Below is a small trained network, with its code and all its weights. Each question gives an input and a class and asks what happens when units are switched off, that is, made to give their printed mean instead of their output.

import numpy as np


def w(rows, s, z=0):
    codes = np.array(rows[::2]) - 128.0
    scale = np.full(codes.shape[1], s)
    scale[-1] = z or s
    return codes * scale


def f(y):
    return np.maximum(y, 0)


def log_softmax(a):
    a = a - a.max(-1, keepdims=True)
    return a - np.log(np.exp(a).sum(-1, keepdims=True))


def net(x, mask):
    res = np.array(x, float).reshape(1, 4) / 4 @ E
    y = f(res @ A[0][:, :-1].T + A[0][:, -1])
    res = res + np.where(mask, y, B[0][:, -1]) @ B[0][:, :-1]
    return log_softmax(res[-1] @ U[:, :-1].T + U[:, -1])


A, B = {}, {}
E = w([
[97,51,213,174,31,143],'x0',
[28,113,77,180,125,198],'x1',
[254,181,121,179,107,195],'x2',
[134,115,119,135,124,121],'x3',
],0.0081)
A[0] = w([
[105,35,205,128,61,126,178],'n1',
[66,103,104,80,94,84,153],'n2',
[69,145,54,138,135,183,210],'n3',
[235,60,140,82,120,91,154],'n4',
[168,111,160,78,145,78,223],'n5',
[130,146,13,93,175,97,53],'n6',
[71,148,255,176,92,104,65],'n7',
[92,144,31,184,200,147,188],'n8',
[197,197,106,235,132,146,176],'n9',
[173,236,143,65,140,23,197],'n10',
[133,49,215,180,139,106,163],'n11',
[190,100,127,128,134,199,50],'n12',
[146,130,50,72,233,105,199],'n13',
[137,121,210,147,7,152,61],'n14',
[149,79,203,188,77,164,74],'n15',
[125,248,102,85,185,116,208],'n16',
[62,127,125,81,130,78,98],'n17',
[100,112,64,144,109,181,186],'n18',
[57,67,87,59,165,67,252],'n19',
[171,148,182,76,128,62,156],'n20',
[196,155,128,173,107,223,159],'n21',
[190,125,138,65,129,88,137],'n22',
[88,85,78,217,121,226,137],'n23',
[178,124,204,107,106,44,115],'n24',
[203,178,55,183,57,203,186],'n25',
[149,227,50,103,146,106,223],'n26',
],0.0066,0.0024)
B[0] = w([
[126,78,170,165,137,123,239],'n1',
[136,89,169,62,129,78,200],'n2',
[97,174,145,156,53,90,202],'n3',
[78,200,142,129,88,90,206],'n4',
[87,166,142,185,55,136,205],'n5',
[162,79,215,187,182,172,192],'n6',
[171,102,158,160,181,141,195],'n7',
[114,125,184,196,75,128,205],'n8',
[108,94,173,95,132,33,213],'n9',
[87,121,164,182,81,142,237],'n10',
[146,97,166,178,124,149,204],'n11',
[121,149,178,86,190,41,161],'n12',
[199,82,190,196,127,144,233],'n13',
[157,87,156,159,176,158,213],'n14',
[139,82,164,159,175,128,204],'n15',
[186,69,168,176,124,131,224],'n16',
[140,101,181,56,142,83,192],'n17',
[62,174,141,122,46,119,184],'n18',
[138,89,171,91,112,27,254],'n19',
[97,186,142,159,79,133,204],'n20',
[123,88,154,11,132,3,212],'n21',
[87,168,103,145,106,120,191],'n22',
[84,177,163,129,107,104,212],'n23',
[79,196,160,151,95,171,203],'n24',
[111,91,202,50,135,33,226],'n25',
[129,68,185,172,123,92,221],'n26',
],0.0056,0.0065)
U = w([
[114,113,135,126,99,112,253],'0',
[110,100,157,2,173,75,101],'1',
[138,92,167,196,207,163,87],'2',
[51,228,136,156,56,134,110],'3',
[126,148,106,72,135,160,164],'4',
[126,180,51,94,228,188,20],'5',
[135,171,64,37,186,222,25],'6',
],0.0088,0.004)

Each question gives the input, the list of numbers given to net, and the class t.
The units are the neurons (one row each of A and B). Each row of codes is followed by its name. A weight is (code - 128) times the scale printed after its matrix; where a second scale follows, it is the last column's (A, B and U).
mask holds one flag per neuron, in row order. A switched-off neuron (its flag False) gives its mean, the last column of its row in B, instead of its output. The means were averaged over made-up inputs and are rounded, as every weight is.
A unit's drop is (log p(t) with every unit on - log p(t) with that unit switched off) / (log p(t) with every unit on - log p(t) with every unit switched off).
The circuit of an input: a set's keep is (log p(t) with only the set's units on - log p(t) with every unit switched off) / (log p(t) with every unit on - log p(t) with every unit switched off). Starting from the 12 units with the biggest drops (on a tie, the unit counted first), units are removed one at a time, each time the one whose removal leaves the highest keep (on an exact tie, the one counted first), for as long as the keep stays at least 0.8.
circuit, biggest first: the units of the circuit, biggest drop first
unit that matters most: the unit with the biggest drop
k most important neurons: the k neurons with the biggest drops, biggest first
drop when u is switched off: that unit's drop, to one decimal
input [-2,-4,8,-3], class 1: 2 most important neurons => (n21; n25)
input [8,5,-5,6], class 2: circuit, biggest first => (n7; n1)
input [8,-4,4,1], class 2: circuit, biggest first => (n14; n15)
input [-5,2,6,3], class 1: circuit, biggest first => (n25; n21)
input [-7,3,-2,2], class 2: circuit, biggest first => (n6; n13)
input [6,-2,2,-5], class 2: circuit, biggest first => (n14; n15; n7)
input [2,-4,5,-3], class 1: 2 most important neurons => (n21; n25)
input [-8,4,2,-2], class 2: 3 most important neurons => (n6; n13; n16)
input [-8,1,-3,6], class 2: circuit, biggest first => (n6; n13)
input [6,-7,-3,0], class 3: unit that matters most => n24
input [2,-5,6,-2], class 1: circuit, biggest first => (n21; n25)
input [-5,-5,-3,-2], class 2: circuit, biggest first => (n13; n6; n21)
input [-5,0,6,4], class 1: 3 most important neurons => (n25; n21; n9)
input [-7,-8,3,0], class 3: most important neuron => (n4)
input [8,3,8,6], class 1: drop when n25 is switched off => 0.3
input [-4,-5,3,-4], class 3: drop when n20 is switched off => 0.2
input [-5,-8,-3,5], class 3: drop when n4 is switched off => 0.1
